Below are the code and all the weights of a small trained network. Each question names an input and a class and asks about switching units off, where a switched-off unit gives its printed mean instead of its output.

import numpy as np


def w(rows, s, z=0):
    codes = np.array(rows[::2]) - 128.0
    scale = np.full(codes.shape[1], s)
    scale[-1] = z or s
    return codes * scale


def norm(h):
    return h / np.sqrt((h * h).mean(-1, keepdims=True) + 1e-5)


def f(y):
    return y / 2 * (1 + np.tanh(0.7978845608 * (y + 0.044715 * y**3)))


def log_softmax(a):
    a = a - a.max(-1, keepdims=True)
    return a - np.log(np.exp(a).sum(-1, keepdims=True))


def net(x, mask):
    res = np.array(x, float).reshape(1, 3) / 4 @ E
    u = 0
    for l in range(4):
        y = f(norm(res) @ A[l][:, :-1].T + A[l][:, -1])
        res = res + np.where(mask[u : u + 3], y, B[l][:, -1]) @ B[l][:, :-1]
        u += 3
    return log_softmax(norm(res)[-1] @ U[:, :-1].T + U[:, -1])


A, B = {}, {}
E = w([
[100,116,30,164,202,184,187,198,103,197,94],'x0',
[202,2,145,50,89,211,150,141,199,43,181],'x1',
[100,137,51,61,128,248,44,121,195,195,192],'x2',
],0.0027)
A[0] = w([
[110,163,95,91,130,155,46,108,158,145,140,3],'0.n1',
[89,220,121,152,111,109,53,100,100,143,111,102],'0.n2',
[104,190,180,113,77,100,2,103,166,115,134,23],'0.n3',
],0.0098,0.002)
B[0] = w([
[106,139,165,236,1,233,34,181,110,154,138,221],'0.n1',
[123,142,142,94,204,55,172,238,205,238,146,255],'0.n2',
[199,128,145,82,141,130,138,5,51,114,166,249],'0.n3',
],0.0049,0.0065)
A[1] = w([
[78,152,2,170,182,207,154,179,86,208,93,127],'1.n1',
[99,157,174,244,81,109,105,148,59,101,86,20],'1.n2',
[183,42,150,78,79,209,104,96,152,88,160,3],'1.n3',
],0.008,0.00036)
B[1] = w([
[244,159,243,79,98,102,77,2,76,165,235,250],'1.n1',
[82,168,99,93,81,91,181,165,197,150,116,174],'1.n2',
[137,152,158,104,184,62,138,223,190,244,182,255],'1.n3',
],0.004,0.0076)
A[2] = w([
[130,130,164,152,117,71,168,140,108,109,104,226],'2.n1',
[98,134,128,149,91,114,125,88,85,86,75,3],'2.n2',
[46,81,102,129,174,129,28,81,93,85,7,66],'2.n3',
],0.016,0.00068)
B[2] = w([
[148,158,141,144,74,221,39,119,130,203,200,255],'2.n1',
[126,157,138,173,116,128,105,140,129,137,135,135],'2.n2',
[157,126,140,136,162,1,56,142,127,75,101,127],'2.n3',
],0.0067,0.0077)
A[3] = w([
[214,85,173,131,167,110,123,54,81,66,163,135],'3.n1',
[191,3,163,58,92,183,151,163,206,72,169,45],'3.n2',
[177,96,176,83,91,155,143,165,175,185,178,252],'3.n3',
],0.012,0.0015)
B[3] = w([
[122,141,79,96,112,138,183,87,111,89,111,157],'3.n1',
[147,205,178,137,142,100,87,104,86,254,165,160],'3.n2',
[108,92,84,142,130,140,161,127,141,39,81,255],'3.n3',
],0.0075,0.026)
U = w([
[142,134,134,194,40,228,51,141,157,142,171,176],'0',
[187,152,116,55,122,117,190,5,72,100,156,145],'1',
[158,152,155,138,228,59,159,193,183,233,152,153],'2',
[77,86,68,115,111,114,206,153,167,23,76,204],'3',
[38,105,198,85,126,75,68,152,39,116,66,34],'4',
[36,73,166,88,130,71,64,141,59,126,57,7],'5',
[34,40,191,85,136,77,67,163,2,117,72,3],'6',
],0.0071,0.004)

Each question gives the input, the list of numbers given to net, and the class t.
The units are the neurons (one row each of A and B). Each row of codes is followed by its name. A weight is (code - 128) times the scale printed after its matrix; where a second scale follows, it is the last column's (A, B and U).
mask holds one flag per neuron, layer by layer. A switched-off neuron (its flag False) gives its mean, the last column of its row in B, instead of its output. The means were averaged over made-up inputs and are rounded, as every weight is.
A unit's drop is (log p(t) with every unit on - log p(t) with that unit switched off) / (log p(t) with every unit on - log p(t) with every unit switched off).
The circuit of an input: a set's keep is (log p(t) with only the set's units on - log p(t) with every unit switched off) / (log p(t) with every unit on - log p(t) with every unit switched off). Starting from all 12 units, units are removed one at a time, each time the one whose removal leaves the highest keep (on an exact tie, the one counted first), for as long as the keep stays at least 0.8.
circuit, biggest first: the units of the circuit, biggest drop first
k most important neurons: the k neurons with the biggest drops, biggest first
k most important neurons of layer l: the k neurons of layer l with the biggest drops, biggest first
drop of u: that unit's drop, to one decimal
input [8,-6,-6], class 1: circuit, biggest first -> [1.n1]
input [4,-5,-5], class 0: 2 most important neurons of layer 3 -> [3.n1; 3.n2]
input [-5,-3,-5], class 0: 4 most important neurons -> [2.n1; 1.n1; 1.n3; 3.n3]
input [8,-1,-8], class 0: 2 most important neurons -> [2.n1; 1.n2]
input [-2,7,-5], class 2: 2 most important neurons -> [3.n2; 1.n3]
input [3,3,3], class 3: 2 most important neurons -> [3.n3; 2.n1]
input [-1,-4,1], class 2: 2 most important neurons -> [0.n2; 3.n1]
input [-2,3,2], class 3: 4 most important neurons -> [3.n3; 1.n3; 2.n1; 0.n1]
input [5,5,0], class 1: 2 most important neurons -> [0.n3; 1.n1]
input [6,0,0], class 1: 2 most important neurons -> [1.n1; 0.n2]
input [-5,-2,-6], class 0: 2 most important neurons -> [2.n1; 1.n1]
input [-5,6,5], class 2: 3 most important neurons -> [3.n2; 1.n3; 2.n1]
input [-2,0,1], class 3: 3 most important neurons -> [3.n2; 1.n1; 2.n1]
input [3,5,4], class 2: most important neuron of layer 2 -> [2.n1]
input [2,8,5], class 2: 3 most important neurons -> [3.n2; 2.n1; 1.n3]
input [-7,-8,-3], class 2: 2 most important neurons of layer 3 -> [3.n3; 3.n1]
input [-3,-1,2], class 3: 2 most important neurons of layer 0 -> [0.n1; 0.n2]
input [-2,2,-1], class 3: 2 most important neurons of layer 1 -> [1.n3; 1.n1]
input [8,2,7], class 1: 2 most important neurons of layer 1 -> [1.n1; 1.n2]
input [1,6,-7], class 0: 2 most important neurons of layer 0 -> [0.n3; 0.n1]
input [-3,1,-1], class 3: 2 most important neurons of layer 1 -> [1.n1; 1.n3]
input [3,6,-8], class 0: most important neuron of layer 2 -> [2.n1]
input [-3,8,3], class 2: drop of 1.n3 -> 0.1
